Moves between points:
s905: ra>s122, zi>s285, le>s554, ki>s525, fo>s490, sa>s555
s452: ra>s525, zi>s579, le>s726, ki>s96, fo>s104, sa>s122
s943: ra>s86, zi>s153, le>s55, ki>s235, fo>s297, sa>s876
s153: ra>s398, zi>s470, le>s800, ki>s876, fo>s278, sa>s85
s525: ra>s490, zi>s555, le>s905, ki>s104, fo>s554, sa>s837
s744: ra>s65, zi>s188, le>s855, ki>s346, fo>s655, sa>s707
s655: ra>s212, zi>s343, le>s65, ki>s855, fo>s499, sa>s798
s862: ra>s285, zi>s216, le>s837, ki>s579, fo>s555, sa>s19
s855: ra>s499, zi>s798, le>s655, ki>s744, fo>s65, sa>s188
s962: ra>s185, zi>s350, le>s407, ki>s813, fo>s861, sa>s521
s945: ra>s705, zi>s572, le>s72, ki>s409, fo>s551, sa>s723
s376: ra>s933, zi>s147, le>s531, ki>s336, fo>s73, sa>s899
s837: ra>s918, zi>s235, le>s555, ki>s862, fo>s285, sa>s216
s842: ra>s219, zi>s525, le>s229, ki>s309, fo>s266, sa>s104
s490: ra>s862, zi>s467, le>s122, ki>s554, fo>s579, sa>s918
s219: ra>s726, zi>s490, le>s96, ki>s266, fo>s452, sa>s554
s467: ra>s216, zi>s86, le>s816, ki>s918, fo>s19, sa>s297
s162: ra>s229, zi>s726, le>s309, ki>s699, fo>s842, sa>s452
s398: ra>s496, zi>s728, le>s203, ki>s278, fo>s198, sa>s227
s499: ra>s707, zi>s384, le>s212, ki>s65, fo>s686, sa>s673
s531: ra>s919, zi>s409, le>s73, ki>s376, fo>s933, sa>s147
s55: ra>s440, zi>s800, le>s297, ki>s943, fo>s86, sa>s153
s198: ra>s470, zi>s970, le>s496, ki>s203, fo>s85, sa>s906
s309: ra>s266, zi>s104, le>s842, ki>s162, fo>s229, sa>s726
s970: ra>s407, zi>s169, le>s813, ki>s906, fo>s962, sa>s412
s412: ra>s350, zi>s13, le>s169, ki>s709, fo>s521, sa>s83
s185: ra>s169, zi>s729, le>s709, ki>s861, fo>s412, sa>s691
s551: ra>s179, zi>s744, le>s705, ki>s72, fo>s942, sa>s346
s169: ra>s602, zi>s172, le>s521, ki>s412, fo>s350, sa>s13
s83: ra>s336, zi>s919, le>s13, ki>s729, fo>s172, sa>s933
s65: ra>s686, zi>s673, le>s499, ki>s655, fo>s212, sa>s343
s798: ra>s384, zi>s229, le>s343, ki>s188, fo>s673, sa>s842
s73: ra>s127, zi>s945, le>s933, ki>s531, fo>s919, sa>s409
s127: ra>s147, zi>s705, le>s251, ki>s919, fo>s899, sa>s551
s188: ra>s673, zi>s842, le>s798, ki>s707, fo>s343, sa>s309
s440: ra>s876, zi>s203, le>s575, ki>s86, fo>s607, sa>s398
s673: ra>s162, zi>s219, le>s384, ki>s343, fo>s699, sa>s266
s235: ra>s297, zi>s876, le>s943, ki>s216, fo>s55, sa>s607
s336: ra>s73, zi>s899, le>s376, ki>s172, fo>s531, sa>s251
s942: ra>s723, zi>s655, le>s179, ki>s705, fo>s665, sa>s855
s709: ra>s521, zi>s83, le>s412, ki>s185, fo>s169, sa>s729
s409: ra>s551, zi>s723, le>s945, ki>s147, fo>s72, sa>s665
s572: ra>s855, zi>s686, le>s346, ki>s723, fo>s744, sa>s212
s346: ra>s655, zi>s707, le>s744, ki>s572, fo>s855, sa>s686
s212: ra>s188, zi>s699, le>s686, ki>s499, fo>s707, sa>s384
s384: ra>s309, zi>s96, le>s699, ki>s673, fo>s162, sa>s219
s554: ra>s579, zi>s918, le>s490, ki>s905, fo>s122, sa>s285
s172: ra>s531, zi>s251, le>s336, ki>s13, fo>s376, sa>s127
s251: ra>s409, zi>s942, le>s899, ki>s127, fo>s147, sa>s705
s521: ra>s691, zi>s336, le>s350, ki>s169, fo>s602, sa>s172
s919: ra>s899, zi>s551, le>s127, ki>s933, fo>s251, sa>s72
s470: ra>s728, zi>s407, le>s879, ki>s85, fo>s227, sa>s962
s813: ra>s861, zi>s521, le>s962, ki>s970, fo>s407, sa>s169
s266: ra>s452, zi>s554, le>s219, ki>s229, fo>s96, sa>s905
s728: ra>s813, zi>s709, le>s906, ki>s227, fo>s970, sa>s185
s104: ra>s554, zi>s837, le>s525, ki>s726, fo>s905, sa>s862
s816: ra>s235, zi>s440, le>s19, ki>s467, fo>s216, sa>s86
s122: ra>s837, zi>s816, le>s579, ki>s490, fo>s862, sa>s467
s216: ra>s55, zi>s607, le>s235, ki>s19, fo>s943, sa>s575
s665: ra>s346, zi>s499, le>s723, ki>s179, fo>s572, sa>s65
s147: ra>s72, zi>s665, le>s409, ki>s899, fo>s945, sa>s179
s602: ra>s83, zi>s531, le>s691, ki>s350, fo>s729, sa>s376
s933: ra>s251, zi>s72, le>s919, ki>s73, fo>s127, sa>s945
s686: ra>s798, zi>s162, le>s707, ki>s212, fo>s188, sa>s699
s555: ra>s467, zi>s943, le>s285, ki>s837, fo>s918, sa>s235
s278: ra>s198, zi>s227, le>s398, ki>s800, fo>s203, sa>s879
s800: ra>s203, zi>s879, le>s278, ki>s153, fo>s398, sa>s470
s906: ra>s962, zi>s412, le>s970, ki>s728, fo>s813, sa>s709
s496: ra>s879, zi>s813, le>s85, ki>s198, fo>s470, sa>s970
s96: ra>s104, zi>s122, le>s452, ki>s219, fo>s726, sa>s490
s876: ra>s278, zi>s85, le>s153, ki>s607, fo>s800, sa>s496
s350: ra>s729, zi>s376, le>s602, ki>s521, fo>s691, sa>s336
s705: ra>s665, zi>s855, le>s942, ki>s551, fo>s179, sa>s744
s726: ra>s905, zi>s862, le>s104, ki>s452, fo>s525, sa>s579
s203: ra>s85, zi>s906, le>s198, ki>s398, fo>s496, sa>s728
s707: ra>s343, zi>s309, le>s188, ki>s686, fo>s798, sa>s162
s723: ra>s744, zi>s212, le>s572, ki>s665, fo>s346, sa>s499
s691: ra>s13, zi>s73, le>s729, ki>s602, fo>s83, sa>s531
s72: ra>s942, zi>s346, le>s551, ki>s945, fo>s705, sa>s572
s575: ra>s153, zi>s198, le>s607, ki>s440, fo>s876, sa>s203
s343: ra>s699, zi>s266, le>s673, ki>s798, fo>s384, sa>s229
s861: ra>s412, zi>s691, le>s185, ki>s407, fo>s709, sa>s602
s227: ra>s970, zi>s185, le>s728, ki>s879, fo>s906, sa>s861
s85: ra>s227, zi>s962, le>s470, ki>s496, fo>s879, sa>s813
s19: ra>s943, zi>s575, le>s216, ki>s816, fo>s235, sa>s440
s285: ra>s816, zi>s55, le>s918, ki>s555, fo>s467, sa>s943
s407: ra>s709, zi>s602, le>s861, ki>s962, fo>s185, sa>s350
s229: ra>s96, zi>s905, le>s266, ki>s842, fo>s219, sa>s525
s699: ra>s842, zi>s452, le>s162, ki>s384, fo>s309, sa>s96
s297: ra>s575, zi>s278, le>s86, ki>s55, fo>s440, sa>s800
s86: ra>s607, zi>s398, le>s440, ki>s297, fo>s575, sa>s278
s13: ra>s376, zi>s127, le>s172, ki>s83, fo>s336, sa>s919
s918: ra>s19, zi>s297, le>s467, ki>s285, fo>s816, sa>s55
s879: ra>s906, zi>s861, le>s227, ki>s470, fo>s728, sa>s407
s579: ra>s555, zi>s19, le>s862, ki>s122, fo>s837, sa>s816
s179: ra>s572, zi>s65, le>s665, ki>s942, fo>s723, sa>s655
s899: ra>s945, zi>s179, le>s147, ki>s251, fo>s409, sa>s942
s729: ra>s172, zi>s933, le>s83, ki>s691, fo>s13, sa>s73
s607: ra>s800, zi>s496, le>s876, ki>s575, fo>s153, sa>s198

The rows follow the links: the fewer symbols apart two points are, the more alike their rows tend to be.

Each row is also shifted at random along 10 hidden directions that mean nothing.

Some points, each with a row of numbers:
s496 [64,3,10,-17,17,1,-3,13,-26,9,-11,-11,-5,-6,-35,2,27,-28,17,0,6,11,35,-17,4,27,19,-11,9,-24,-16,17,18,-5,-18,24,49,-23,-40,-8,-51,28,-11,6,-6,13,-7,-18,3,-41]
s709 [37,-12,-41,-5,8,-6,26,2,-20,-8,-29,-7,28,-14,-12,-33,6,-34,6,12,-11,4,32,36,-16,7,27,-14,-7,36,-1,37,3,18,16,12,56,6,-32,-17,-18,31,-4,-39,8,31,8,22,86,-46]
s285 [31,42,-16,-2,7,-12,-7,-20,6,-28,13,-1,5,-17,1,28,-21,-17,-16,-17,13,23,-74,11,3,61,8,21,-6,4,21,-23,-3,21,-12,2,-18,-11,20,16,-11,19,-24,0,14,-6,-5,-18,0,38]
s942 [-93,-1,6,4,-25,13,12,-8,15,19,-6,17,-8,-16,23,-16,11,16,2,18,-19,-23,-24,-8,-11,-3,-25,0,-1,-28,-9,3,-14,9,1,-11,-38,11,-6,-17,25,-14,18,-14,-1,-31,-10,18,-13,3]
s384 [-53,12,9,-12,-9,10,12,-25,24,-5,6,34,15,-24,30,11,-1,-8,24,-14,-5,-17,-23,24,-1,51,-19,5,-6,-72,10,-2,-24,22,9,1,-5,16,-51,22,32,35,14,0,13,-15,-18,1,-40,51]
s350 [-3,0,6,-2,16,-9,13,-11,-28,15,-21,13,22,-1,-13,-22,11,-21,4,13,-5,12,23,13,12,-36,48,3,10,33,-14,26,18,1,21,-24,20,-16,19,-24,-18,14,24,11,-18,31,-11,43,2,49]
s933 [103,-30,0,33,4,1,1,30,2,17,-2,3,-9,3,5,-9,-3,3,-3,25,-16,-24,10,-32,-4,5,-22,-34,-6,8,15,11,10,-16,8,23,-26,-7,7,-2,6,-33,12,-15,-33,-7,-23,-21,-6,-4]
s278 [3,16,17,-34,8,9,-6,-4,-31,9,-11,9,-18,21,-21,12,27,-3,-10,-9,17,18,39,-4,-11,8,46,8,8,-50,-31,6,18,-5,-8,10,48,-50,-10,-14,-23,69,-9,25,9,-1,13,5,-27,14]
s945 [-12,17,15,3,-24,3,27,-18,15,23,6,20,-3,-34,19,-8,12,-31,7,17,-28,-24,-53,-7,-15,44,1,-2,0,-22,-7,1,-6,8,-2,-7,0,-35,3,-22,3,1,-3,-3,-10,-17,-34,20,-50,39]
s798 [12,22,-26,3,18,-16,11,10,17,-22,17,-3,-4,28,-9,-19,-32,5,-2,-9,-9,-17,-51,6,18,-43,-9,3,1,35,48,-19,-18,23,7,-7,-25,-9,29,19,-37,-4,43,-21,-27,-2,-6,-3,-14,53]
s398 [0,-3,-14,-27,11,6,-13,43,-23,-6,-25,-6,20,-9,-17,-8,22,-1,-15,-4,12,24,27,2,38,-21,-11,10,-2,-11,-4,3,16,28,-16,17,-11,31,-8,-1,-10,1,16,13,12,12,13,-19,2,-51]
s336 [33,-6,-46,-47,12,-4,26,24,-26,7,-29,-37,-22,-24,-9,-32,-5,0,-23,16,-24,-11,-17,-6,8,-10,20,-19,-3,4,13,26,7,32,4,13,18,-17,-1,-14,-29,24,9,-44,-11,-17,-12,-14,19,-16]
s65 [-3,15,6,9,8,15,-5,11,6,16,-7,9,-52,34,-4,-16,-2,43,15,14,-8,-37,-16,-49,-13,-12,-26,-17,9,-52,18,2,-18,10,-5,13,-49,-23,-31,4,-50,18,37,-41,-33,-50,-5,-24,-12,9]
s579 [-63,29,4,-19,14,-5,-9,-21,-1,-11,8,-29,-20,-7,-26,11,-5,1,26,-17,11,14,-23,-12,8,16,1,14,14,-7,2,-9,-9,3,-23,-12,11,1,-30,15,-58,12,-14,-8,9,-8,2,-16,20,-22]
s575 [27,15,-10,8,23,3,-7,-22,-22,-17,-31,49,38,23,-5,-3,12,3,11,-7,23,28,39,38,-3,5,27,13,-1,-21,-2,23,2,23,20,-1,-5,20,-39,6,-8,67,31,-8,11,21,18,27,55,37]
s842 [23,20,34,21,-5,-13,1,-29,30,-3,32,-26,0,-5,-17,-13,-13,-30,60,-9,-8,-18,-17,-5,7,-23,-7,12,25,59,-3,-12,-32,-17,-14,-38,34,5,-21,6,-58,-49,-22,1,-10,25,1,14,5,-31]
s309 [60,10,10,-22,-4,0,13,-28,22,-3,18,-14,-23,17,0,-8,-15,15,26,-17,-7,-23,-7,8,-6,-40,5,8,14,-9,2,-7,-30,-3,5,-29,26,-9,-19,12,-19,11,9,-7,-2,-9,8,19,-19,25]
s699 [-2,-19,40,-23,-38,9,1,-2,38,9,42,-18,-15,-11,29,25,-6,-5,7,-24,-4,-29,11,2,-4,8,-20,2,1,-33,-20,-25,-21,-28,-6,0,52,-9,-3,14,57,-25,-48,46,21,-5,8,-17,-90,-18]
s691 [120,-21,-21,-13,1,-3,4,8,-25,21,-23,-42,-47,9,-8,-20,-7,43,-34,29,-13,-4,7,-29,-14,-52,24,-17,3,35,-11,19,14,-9,7,-12,-9,-19,37,-24,-12,-11,-5,-34,-11,-25,9,3,39,-23]
s229 [134,18,-4,-27,-18,4,7,-10,24,-6,7,-30,-16,-18,16,-18,-22,11,7,-6,-10,-23,-38,6,6,-18,-14,15,6,2,5,-8,-41,32,-6,-21,0,16,-19,9,-14,-7,-16,-24,12,-21,17,-8,-4,-25]
s707 [49,-17,-9,10,0,-16,2,9,19,-19,27,-28,1,6,22,7,-51,-21,-9,-12,-2,-24,5,13,-2,14,15,-20,-9,56,26,1,-19,-4,21,19,47,-13,14,29,13,-12,-52,-4,-9,21,17,-38,-5,3]
s376 [-21,-16,-37,-5,25,-2,14,38,-21,1,-22,5,5,16,-14,-28,2,-1,-11,13,-12,-10,21,1,11,-24,3,-24,-9,6,26,23,13,20,15,27,0,-6,-2,-2,-22,20,44,-28,-29,7,-9,-6,18,9]
s172 [-79,-36,-11,20,5,1,-4,-6,-14,18,-25,-21,5,-58,10,3,2,8,0,29,-11,11,3,-23,1,41,-16,-24,-7,16,-6,29,19,-12,4,-2,-34,48,-19,-4,29,-46,-18,-27,4,-7,-29,-13,66,-43]
s162 [-116,11,-4,-25,-17,-3,22,-12,28,-18,27,-18,1,-3,1,-5,-9,-31,23,-24,-7,-18,-6,32,-13,12,-2,7,0,-1,2,-13,-29,4,-7,6,76,-11,-36,12,-12,16,-30,-2,19,13,16,2,-5,-36]
s203 [-45,-11,-28,17,20,-13,-20,15,-25,-23,-15,-3,34,-3,-7,14,-6,-5,-29,-2,22,44,16,15,15,8,11,4,-11,50,9,4,28,4,5,12,-18,34,29,7,17,-13,-14,8,13,30,14,-15,57,-19]
s153 [67,8,3,-27,-3,-7,-10,-31,-25,-1,-10,-25,-9,-21,7,23,-9,6,-34,-5,14,35,-12,7,0,10,52,21,2,18,-26,1,16,-1,1,-26,12,-14,41,-11,20,16,-47,20,28,-1,13,6,3,23]
s452 [51,8,7,-63,-15,0,6,-6,10,-13,1,-28,21,-36,27,-7,-18,-21,0,-25,2,-7,6,42,33,-15,23,24,7,-1,-11,4,-35,47,8,-17,60,22,-25,16,14,23,-41,17,33,15,33,-13,-44,-7]
s169 [41,11,7,-10,-12,-12,15,-11,-15,16,-8,-17,19,-55,0,-13,10,-46,-14,19,-15,14,-42,3,17,1,36,15,8,55,-22,5,14,12,-6,-33,12,-16,50,-36,-5,-32,-24,19,1,18,-19,28,-20,13]

From each start, follow one symbol. Which point do you reach?
Answer with the point's name.
start [-71,-3,-28,11,20,-18,26,3,-5,-4,-2,-8,24,-26,-13,-18,-9,-41,9,10,-22,-3,-31,11,11,10,8,-16,-3,53,26,14,7,8,10,0,13,0,9,-2,-26,-19,16,-21,-25,25,-35,10,23,20]
ki: s933
start [-64,-16,-15,18,13,-3,-2,0,13,-20,4,19,20,12,29,10,-34,-5,2,-11,4,-15,18,25,-6,38,3,-22,-15,-6,30,15,-13,10,34,28,9,11,-27,34,33,29,-8,-15,-4,11,9,-25,10,39]
ki: s212
start [16,-24,-24,-15,0,-5,29,14,1,3,8,-11,-15,23,1,-16,-9,3,-14,1,-21,-26,12,11,-16,-34,14,-24,-8,9,13,6,3,-13,21,10,40,-33,20,-5,14,11,17,-12,-18,-1,-6,11,-14,21]
ra: s945
start [-16,11,-3,24,15,1,-24,51,10,-30,16,21,18,53,-20,7,-1,-8,7,-22,25,5,29,0,16,-9,-34,2,-4,-4,28,-26,-5,5,-14,43,-7,6,-12,28,-31,5,17,16,-8,22,26,-38,-12,-32]
fo: s285
start [105,4,14,36,5,6,-38,14,11,-16,-3,18,14,10,22,16,-19,4,2,-5,24,0,17,-9,9,42,-19,0,-5,-7,15,1,-16,20,2,27,-36,29,-27,30,4,0,-27,-1,4,3,27,-50,12,-17]
ra: s862
start [-67,-27,-35,-26,17,-11,14,-33,4,-26,8,-8,0,15,33,19,-54,30,-23,-26,4,-4,9,52,-13,-3,34,-13,-19,1,28,12,-9,-1,51,-5,27,10,7,39,70,49,-5,-14,15,0,11,3,16,89]
fo: s343
start [-54,20,7,-38,8,-3,21,37,-24,21,-21,-3,24,-34,-35,-46,36,-63,22,14,-22,-6,5,-4,45,-29,19,5,19,6,-11,19,7,39,-18,-1,43,-20,-18,-33,-78,6,30,12,-25,28,-22,11,-48,-18]
le: s83
start [6,13,14,39,-10,7,-14,-10,21,-17,17,43,-2,68,17,9,-13,9,6,-13,19,-17,31,18,-41,7,4,3,-5,-14,3,-10,-26,-9,17,19,10,-29,-11,14,7,41,-13,0,0,3,43,1,2,20]
sa: s905
start [-10,32,-5,1,15,4,-18,21,-23,-5,-23,37,19,17,-17,-3,26,6,-18,2,17,32,-8,-2,23,-14,1,26,3,-19,0,-11,15,31,-14,4,-55,3,22,-11,-25,24,43,14,-2,1,7,7,-7,23]
le: s278
start [-3,-22,8,-28,-2,4,5,-5,27,0,17,-18,-3,-14,16,0,-16,35,16,-17,-11,-17,-10,5,32,-48,-38,4,4,-22,12,-12,-19,-4,5,-30,-23,52,-10,25,39,-36,34,9,3,-14,-16,1,-42,22]
fo: s699
start [-31,-7,-7,1,-23,2,23,28,20,7,8,3,22,-36,13,-23,9,-38,3,13,-28,-25,-26,7,12,9,-30,-8,-7,9,9,-5,-8,17,-7,12,5,6,2,-11,14,-36,3,-1,-7,6,-20,0,-34,-25]
ki: s147
start [2,12,27,-8,-15,6,15,-21,-8,30,1,13,-6,-30,-16,7,45,-22,11,13,-14,11,-23,-18,-7,23,4,9,9,-36,-31,-6,26,-25,-22,-19,2,-28,9,-37,-2,-6,14,25,0,-9,-42,39,-39,17]
ki: s962
start [-3,9,-47,18,9,-11,-10,25,-6,-45,-13,12,53,20,-2,-11,-10,-13,-31,-9,21,34,8,49,9,-19,3,20,-15,67,19,-9,1,35,6,13,-14,36,29,7,6,5,2,-8,20,39,44,2,72,-32]
fo: s607
start [26,-27,-15,12,-3,-7,19,10,7,10,12,-31,-30,12,-11,-13,-10,5,2,16,-22,-26,1,-20,-23,-20,-6,-31,-3,36,9,4,4,-34,4,6,23,-22,16,-8,-8,-32,-3,-25,-23,-4,-15,0,20,-28]
ra: s409
start [-48,-32,-49,1,0,-11,26,-19,-2,-8,-8,-33,-2,-41,21,1,-28,0,-21,13,-21,-5,-26,16,-28,47,5,-30,-21,34,17,23,6,-5,22,7,13,15,1,5,42,-7,-30,-50,10,-9,-18,-4,76,-12]
ki: s919
start [65,5,13,7,-3,14,21,-1,8,26,-17,41,8,-6,11,-38,17,0,35,20,-26,-37,-4,-3,6,-19,-18,-8,8,-43,7,21,-19,25,14,-11,-30,7,-40,-11,-15,11,63,-21,-28,-15,-25,27,-29,45]
ra: s179
start [-11,-36,23,-20,-10,14,-9,25,16,20,14,-34,-48,16,8,0,-9,46,6,-3,-6,-37,40,-37,6,-42,-31,-22,7,-33,-2,-2,-14,-23,-2,9,9,6,-20,16,13,-27,-5,2,-9,-27,8,-36,-44,-40]
ra: s707
start [-21,-11,-2,-39,-4,2,9,-24,-1,12,-2,-34,-44,-3,26,2,-35,35,-21,-1,-8,-24,-4,-5,-12,-15,35,-11,1,-8,-3,15,-16,4,25,-17,21,-21,7,5,19,25,-28,-19,2,-31,11,-10,-15,37]
ki: s744
